Each row has a class, written as a number after it.
[ 0.80  1.74  3.95  2.40  2.05 -0.95  0.93  3.11 -0.47  2.93  0.26 -1.99
 -0.83  1.26  0.25  2.54  2.11  0.55  0.53  0.59 -0.82 -2.24  0.93]  0
[ 0.49 -0.07  3.45  1.44 -0.74 -1.81  0.30  3.06  1.34  0.18 -0.44 -1.67
  0.22  0.59 -0.77 -0.26  1.43 -1.23  0.41  0.81 -1.19  0.67  1.62]  1
[ 0.59  1.31  5.73  3.21  1.07 -2.15  1.33  3.40  0.63 -0.55 -1.92 -1.91
 -0.52  0.27  0.87  1.92  1.80  2.07  1.33  1.79 -0.64 -0.46  0.78]  0
[ 2.15  2.06  9.11  4.34  1.67 -4.49  0.27  5.31 -0.83 -0.82  1.64 -5.17
 -0.21 -1.83 -1.06  2.53  1.83 -1.17  2.54 -0.85 -0.78 -2.03  3.03]  1
[ 1.03  1.38  5.10  2.31 -0.55 -2.30  0.35  3.77  0.16 -0.55  1.22 -2.26
  1.24 -0.02 -0.25  0.89  1.15 -1.37  0.93 -0.03 -0.66 -2.89  2.03]  1
[-1.88  0.33  2.77  0.06  0.31 -1.77  0.12  2.44  0.50 -0.52 -1.34  0.33
 -0.23 -0.30  0.16  0.76  1.38  0.16 -0.07  1.70 -0.99 -0.78  0.16]  0
[ 0.84  0.40  5.12  1.71 -1.22 -1.67  0.51  4.62  0.65  0.80  1.05 -1.93
  1.01  0.59 -1.52  1.04  1.11 -1.17  1.76 -1.80 -1.60  0.06  0.71]  1
[ 1.28  1.56  4.65  3.00  0.36 -3.12 -0.07  3.29  0.00 -1.81  0.12 -3.41
 -0.40 -0.54 -1.22  1.40  2.66 -1.47  1.34  0.78 -1.38 -1.99  2.99]  1
[ 1.43  0.41  4.75  0.82  0.27 -3.48 -0.43  2.04 -1.21 -1.04  1.56 -3.00
 -1.09  0.34 -1.04  0.09  2.07 -0.39 -1.39  0.93 -0.22 -1.72  2.39]  1
[ 0.57  1.00  2.41  2.74  0.76 -3.08  0.05  1.46 -0.35 -2.47  0.44 -1.98
 -1.51  0.30 -0.75  1.01  2.07 -0.26  0.26  0.49  0.12 -2.53  2.20]  1
[ 2.42  0.27 -0.15  1.61 -1.76 -0.81  0.18  2.64  0.49  0.46 -0.89 -1.26
 -0.03  0.48 -0.81 -0.25  0.43 -0.29  1.38 -0.10 -1.00 -0.58  1.31]  1
[-0.09  1.90  5.33  0.41  2.79 -3.20  2.26  3.00  0.32 -0.61 -2.65 -0.53
 -0.72 -1.64  0.63  0.96  2.69  0.97  1.52  0.33 -1.64 -1.10  1.41]  0
[ 0.61  2.47  4.83  3.27  0.37 -2.41  1.03  2.54 -0.40 -0.69 -0.81 -2.23
 -0.47  0.26 -0.05  2.47  2.85 -0.97  0.50  0.46 -1.06 -0.81  0.88]  0
[-0.15  0.96  4.33  1.53  1.27 -3.06  0.33  2.57 -0.20  1.85 -2.30  0.34
 -2.12  0.72 -0.22  1.63  2.88 -0.62  0.60 -0.09 -0.22 -2.51  1.24]  0
[-1.17  0.88  4.38  1.82  0.10 -1.92  0.42  2.90  0.68 -0.53  1.19 -2.48
  0.12  0.12 -1.31 -0.24  1.59 -0.97  1.35  0.38 -1.08 -0.31  1.51]  1
[-0.03  2.42  9.41  4.22  0.90 -4.20  1.95  5.16 -0.14 -0.83 -1.99 -2.73
 -1.56 -2.22 -0.11  2.86  4.46 -0.28  1.95  1.12 -1.46 -2.82  1.20]  0
[-0.01 -0.07  1.23  1.32 -0.34 -3.06  0.18  1.21 -0.06 -1.57  1.85 -2.84
 -2.19  1.47 -1.77  0.53  0.01 -0.32 -0.21 -0.24  0.62 -2.00  0.98]  1
